Below is a small trained network, with its code and all its weights. Each question gives an input and a target symbol and asks what happens when units are switched off, that is, made to give their printed mean instead of their output.

import numpy as np


def w(rows, s, z=0):
    codes = np.array(rows[::2]) - 128.0
    scale = np.full(codes.shape[1], s)
    scale[-1] = z or s
    return codes * scale


def f(y):
    return y / 2 * (1 + np.tanh(0.7978845608 * (y + 0.044715 * y**3)))


def softmax(a):
    e = np.exp(a - a.max(-1, keepdims=True))
    return e / e.sum(-1, keepdims=True)


def log_softmax(a):
    a = a - a.max(-1, keepdims=True)
    return a - np.log(np.exp(a).sum(-1, keepdims=True))


def net(x, mask):
    ids = ['αβγδεζθμξπστψω'.index(c) for c in x.split()]
    T = len(ids)
    res = E[ids] + P[:T]
    u = 0
    for l in range(2):
        r = res
        for j in range(2):
            rows = slice(2 * j, 2 * j + 2)
            q, k, v = (r @ M[l][rows].T for M in (Q, K, V))
            z = softmax(np.where(np.tri(T) > 0, q @ k.T / 2**0.5, -1e9)) @ v
            o = O[l][rows]
            res = res + np.where(mask[u + j], z, o[:, -1]) @ o[:, :-1]
        u += 2
        y = f(res @ A[l][:, :-1].T + A[l][:, -1])
        res = res + np.where(mask[u : u + 4], y, B[l][:, -1]) @ B[l][:, :-1]
        u += 4
    return log_softmax(res[-1] @ U[:, :-1].T + U[:, -1])


Q, K, V, O, A, B = {}, {}, {}, {}, {}, {}
E = w([
[181,45,112,111,80,109,124,64],'α',
[101,102,176,43,171,122,25,132],'β',
[8,208,134,132,143,124,54,219],'γ',
[172,173,147,124,155,60,122,134],'δ',
[157,122,171,106,131,121,134,134],'ε',
[110,30,75,76,179,85,180,69],'ζ',
[208,174,145,87,163,119,119,113],'θ',
[176,152,128,89,116,152,160,91],'μ',
[120,112,57,106,62,150,49,223],'ξ',
[187,156,164,90,158,118,118,111],'π',
[129,229,93,123,61,96,89,52],'σ',
[159,30,185,131,76,134,149,194],'τ',
[141,187,172,93,142,120,148,124],'ψ',
[164,155,152,96,123,145,159,115],'ω',
],0.017)
P = w([
[162,154,179,10,2,73,130,148],'0',
[115,91,172,86,55,69,108,135],'1',
[102,96,171,88,88,103,111,128],'2',
[142,79,162,139,135,94,83,158],'3',
[125,98,153,129,139,123,101,140],'4',
[122,110,138,138,144,135,111,139],'5',
[124,111,130,151,151,139,114,139],'6',
[119,140,121,145,157,160,134,139],'7',
[115,137,115,147,157,170,136,133],'8',
[103,148,110,141,148,179,146,120],'9',
[99,137,102,150,144,174,152,116],'10',
],0.009)
Q[0] = w([
[105,145,45,82,169,156,156,131],'L0H0',
[147,49,155,179,113,210,212,117],'L0H0',
[255,149,164,154,165,163,109,68],'L0H1',
[165,41,204,148,181,135,112,186],'L0H1',
],0.0067)
K[0] = w([
[97,118,60,46,146,48,126,112],'L0H0',
[164,96,175,100,105,126,203,132],'L0H0',
[255,182,158,70,59,61,124,116],'L0H1',
[138,89,209,97,114,164,89,254],'L0H1',
],0.0058)
V[0] = w([
[141,168,108,130,225,65,146,86],'L0H0',
[48,77,3,166,218,135,172,83],'L0H0',
[171,167,142,65,91,27,6,189],'L0H1',
[208,145,146,105,138,102,116,145],'L0H1',
],0.0059)
O[0] = w([
[148,184,47,120,203,66,155,174,89],'L0H0',
[92,137,45,180,207,64,96,213,55],'L0H0',
[96,193,119,67,95,82,138,82,254],'L0H1',
[129,89,79,144,110,163,80,3,153],'L0H1',
],0.0074,0.0062)
A[0] = w([
[63,153,100,24,194,46,15,99,146],'L0N0',
[140,96,154,211,184,159,86,50,253],'L0N1',
[81,160,207,100,117,86,17,251,193],'L0N2',
[145,196,144,71,4,178,85,107,144],'L0N3',
],0.0045,0.0043)
B[0] = w([
[8,84,117,154,123,143,143,102,217],'L0N0',
[110,233,78,149,166,141,181,71,162],'L0N1',
[104,86,239,58,80,160,175,206,195],'L0N2',
[107,91,84,188,119,92,99,194,255],'L0N3',
],0.012,0.0068)
Q[1] = w([
[168,163,127,55,89,137,124,120],'L1H0',
[96,157,124,79,109,168,70,154],'L1H0',
[121,88,123,82,158,126,166,103],'L1H1',
[60,108,167,255,175,157,113,147],'L1H1',
],0.0083)
K[1] = w([
[211,143,171,125,100,177,127,77],'L1H0',
[130,56,168,74,121,119,87,102],'L1H0',
[142,74,147,98,175,112,173,74],'L1H1',
[31,66,205,2,15,217,160,241],'L1H1',
],0.0077)
V[1] = w([
[66,140,136,151,156,149,114,107],'L1H0',
[100,95,171,90,78,75,104,98],'L1H0',
[144,116,245,117,114,51,63,109],'L1H1',
[118,3,223,91,56,94,7,142],'L1H1',
],0.0045)
O[1] = w([
[48,164,99,98,153,169,144,92,133],'L1H0',
[218,128,128,116,118,1,142,122,208],'L1H0',
[48,143,76,104,166,151,75,137,163],'L1H1',
[152,215,109,154,128,178,102,103,250],'L1H1',
],0.0075,0.014)
A[1] = w([
[228,117,123,99,133,227,77,82,238],'L1N0',
[161,224,129,71,134,104,191,43,200],'L1N1',
[226,8,134,2,63,77,164,134,94],'L1N2',
[142,156,194,137,27,179,236,182,255],'L1N3',
],0.0064,0.0031)
B[1] = w([
[2,85,135,178,254,63,224,71,168],'L1N0',
[139,48,210,83,149,15,187,210,243],'L1N1',
[223,215,191,47,175,171,64,181,233],'L1N2',
[91,64,142,167,234,7,104,50,255],'L1N3',
],0.0065,0.0066)
U = w([
[136,161,122,126,153,139,141,105,5],'α',
[95,127,134,66,62,234,157,47,200],'β',
[71,33,152,187,147,39,200,78,166],'γ',
[137,152,119,120,154,136,135,96,2],'δ',
[131,145,122,127,131,142,161,114,35],'ε',
[136,184,117,135,187,162,106,136,136],'ζ',
[241,165,238,67,131,62,185,68,209],'θ',
[142,163,119,122,181,140,116,103,7],'μ',
[154,88,85,100,137,144,70,216,127],'ξ',
[134,147,123,129,143,143,143,106,47],'π',
[85,169,41,255,137,73,186,33,173],'σ',
[88,140,51,230,218,165,106,101,185],'τ',
[131,149,124,137,122,150,177,119,71],'ψ',
[133,144,131,127,131,158,157,116,64],'ω',
],0.0064,0.0041)

Each question gives the input, a string of symbols that net reads in full, and the target symbol t.
The units are the heads (2 rows each of Q, K, V and O) and the neurons (one row each of A and B). Each row of codes is followed by its name. A weight is (code - 128) times the scale printed after its matrix; where a second scale follows, it is the last column's (O, A, B and U).
mask holds one flag per unit, layer by layer, with each layer's heads first. A switched-off unit (its flag False) gives its mean, the last column of its rows in O or B, instead of its output. The means were averaged over made-up inputs and are rounded, as every weight is.
A unit's drop is (log p(t) with every unit on - log p(t) with that unit switched off) / (log p(t) with every unit on - log p(t) with every unit switched off).
The circuit of an input: a set's keep is (log p(t) with only the set's units on - log p(t) with every unit switched off) / (log p(t) with every unit on - log p(t) with every unit switched off). Starting from all 12 units, units are removed one at a time, each time the one whose removal leaves the highest keep (on an exact tie, the one counted first), for as long as the keep stays at least 0.8.
circuit, biggest first: the units of the circuit, biggest drop first
unit that matters most: the unit with the biggest drop
k most important neurons: the k neurons with the biggest drops, biggest first
top k neurons in layer l: the k neurons of layer l with the biggest drops, biggest first
which heads matter: for each layer, one digit per head in row order, 1 if its drop is at least 0.15 and else 0, layers parted by /
input ζ γ ζ ζ τ ξ τ μ ω α μ, target γ: 3 most important neurons : L0N0, L0N3, L1N2
input τ μ τ δ ζ τ α β, target β: 2 most important neurons : L0N0, L0N2
input π ζ γ ξ ζ ξ ζ γ θ ζ, target τ: 2 most important neurons : L0N2, L0N0
input ε τ τ ε ω δ τ δ ζ, target θ: 2 most important neurons : L0N3, L1N2
input ξ ζ δ ζ β ζ α ω α γ, target γ: which heads matter : 01 / 00
input π τ ζ δ ζ γ ζ ζ γ ε π, target γ: which heads matter : 01 / 11
input θ ω σ, target σ: top 3 neurons in layer 0 : L0N3, L0N2, L0N0
input ξ ζ ζ τ ζ, target σ: circuit, biggest first : L0H0, L0N2
input ξ μ ω ζ α ω β μ, target γ: which heads matter : 01 / 10
input ζ ζ ζ γ ε τ ω α ω, target γ: which heads matter : 01 / 11
input δ ζ δ ζ τ, target θ: 3 most important neurons : L0N0, L1N2, L0N3
input ξ ξ δ γ δ σ ξ ζ α, target θ: which heads matter : 00 / 01
input θ ζ ζ α π μ γ ψ π, target γ: unit that matters most : L1N2
input γ θ θ ζ, target θ: circuit, biggest first : L0N3, L1N2
input ζ θ ζ δ ω ω ζ, target σ: which heads matter : 11 / 10
input μ ζ γ μ τ γ δ θ α β, target β: 3 most important neurons : L0N0, L1N3, L0N2
input α ε μ ω τ ζ θ σ ξ ω, target γ: circuit, biggest first : L1N2, L1N1
input α ζ γ ζ τ, target θ: which heads matter : 00 / 00
input γ ξ τ γ ω ω τ ζ τ, target σ: top 3 neurons in layer 0 : L0N2, L0N1, L0N3
input γ ξ μ σ, target σ: 3 most important neurons : L0N3, L0N2, L1N2
input τ τ ζ ξ γ ζ τ, target σ: top 3 neurons in layer 1 : L1N1, L1N0, L1N2
